Below are the code and all the weights of a small trained network. Each question names an input and a class and asks about switching units off, where a switched-off unit gives its printed mean instead of its output.

import numpy as np


def w(rows, s, z=0):
    codes = np.array(rows[::2]) - 128.0
    scale = np.full(codes.shape[1], s)
    scale[-1] = z or s
    return codes * scale


def f(y):
    return np.maximum(y, 0)


def log_softmax(a):
    a = a - a.max(-1, keepdims=True)
    return a - np.log(np.exp(a).sum(-1, keepdims=True))


def net(x, mask):
    res = np.array(x, float).reshape(1, 3) / 4 @ E
    y = f(res @ A[0][:, :-1].T + A[0][:, -1])
    res = res + np.where(mask, y, B[0][:, -1]) @ B[0][:, :-1]
    return log_softmax(res[-1] @ U[:, :-1].T + U[:, -1])


A, B = {}, {}
E = w([
[137,79,105,146,8,158,74,58],'x0',
[179,122,68,113,105,154,32,212],'x1',
[50,132,44,118,134,20,77,106],'x2',
],0.011)
A[0] = w([
[161,133,83,136,120,137,68,182,45],'neuron 1',
[173,150,55,78,108,154,45,244,41],'neuron 2',
[107,176,163,101,191,92,116,161,138],'neuron 3',
[118,192,125,96,178,96,158,171,114],'neuron 4',
[81,145,87,107,113,87,125,135,92],'neuron 5',
[103,167,79,94,135,31,86,119,92],'neuron 6',
[118,78,87,138,29,126,135,90,159],'neuron 7',
[207,167,185,160,88,213,171,169,69],'neuron 8',
[96,48,128,172,46,136,73,56,161],'neuron 9',
[52,163,181,177,123,87,225,2,5],'neuron 10',
[51,136,101,134,111,52,83,92,108],'neuron 11',
[124,165,107,116,172,95,161,179,125],'neuron 12',
[140,195,116,88,193,100,165,191,161],'neuron 13',
[144,118,119,145,97,127,136,80,114],'neuron 14',
[80,110,56,106,168,81,89,85,117],'neuron 15',
[65,154,95,122,149,98,67,109,72],'neuron 16',
],0.0094,0.0025)
B[0] = w([
[26,192,108,123,189,81,70,128,198],'neuron 1',
[4,212,99,73,240,114,76,132,254],'neuron 2',
[187,67,70,183,68,58,141,169,185],'neuron 3',
[163,115,95,199,92,77,156,150,186],'neuron 4',
[186,148,185,116,134,169,114,57,179],'neuron 5',
[165,117,205,67,108,210,167,84,216],'neuron 6',
[169,60,45,188,78,106,171,194,218],'neuron 7',
[138,100,237,77,121,216,179,68,226],'neuron 8',
[197,61,55,156,105,24,149,218,242],'neuron 9',
[2,243,85,52,215,80,60,148,254],'neuron 10',
[161,100,212,114,134,205,169,48,220],'neuron 11',
[141,81,60,182,70,109,193,177,181],'neuron 12',
[214,60,70,176,53,100,177,161,203],'neuron 13',
[145,118,67,173,153,81,151,193,167],'neuron 14',
[150,104,199,95,84,223,129,107,213],'neuron 15',
[138,120,212,120,122,179,140,88,192],'neuron 16',
],0.007,0.012)
U = w([
[223,75,82,175,113,80,153,143,59],'0',
[191,113,250,101,137,234,148,77,68],'1',
[48,202,112,98,193,101,118,116,254],'2',
],0.013,0.00061)

Each question gives the input, the list of numbers given to net, and the class t.
The units are the neurons (one row each of A and B). Each row of codes is followed by its name. A weight is (code - 128) times the scale printed after its matrix; where a second scale follows, it is the last column's (A, B and U).
mask holds one flag per neuron, in row order. A switched-off neuron (its flag False) gives its mean, the last column of its row in B, instead of its output. The means were averaged over made-up inputs and are rounded, as every weight is.
A unit's drop is (log p(t) with every unit on - log p(t) with that unit switched off) / (log p(t) with every unit on - log p(t) with every unit switched off).
The circuit of an input: a set's keep is (log p(t) with only the set's units on - log p(t) with every unit switched off) / (log p(t) with every unit on - log p(t) with every unit switched off). Starting from the 12 units with the biggest drops (on a tie, the unit counted first), units are removed one at a time, each time the one whose removal leaves the highest keep (on an exact tie, the one counted first), for as long as the keep stays at least 0.8.
circuit, biggest first: the units of the circuit, biggest drop first
top k neurons: the k neurons with the biggest drops, biggest first
drop of u: that unit's drop, to one decimal
input [-1,6,-5], class 2: circuit, biggest first => (neuron 2)
input [-6,-5,-1], class 0: top 2 neurons => (neuron 13; neuron 2)
input [4,-4,-1], class 0: top 2 neurons => (neuron 2; neuron 9)
input [4,7,6], class 2: top 4 neurons => (neuron 2; neuron 1; neuron 8; neuron 9)
input [5,-7,8], class 1: top 2 neurons => (neuron 11; neuron 15)
input [7,6,8], class 1: top 3 neurons => (neuron 11; neuron 6; neuron 15)
input [-8,-4,8], class 0: top 2 neurons => (neuron 3; neuron 13)
input [2,4,3], class 2: top 4 neurons => (neuron 2; neuron 8; neuron 1; neuron 13)
input [7,4,-6], class 0: top 2 neurons => (neuron 9; neuron 7)
input [-3,-7,7], class 1: circuit, biggest first => (neuron 11; neuron 6)
input [6,-7,1], class 2: top 2 neurons => (neuron 10; neuron 13)
input [5,7,3], class 2: top 2 neurons => (neuron 2; neuron 1)
input [5,-6,-5], class 2: top 2 neurons => (neuron 10; neuron 13)
input [3,5,1], class 2: circuit, biggest first => (neuron 2)
input [3,7,8], class 1: drop of neuron 15 => 0.2
input [-3,6,7], class 1: drop of neuron 6 => 0.2
input [-5,-4,-5], class 0: drop of neuron 15 => 0.2
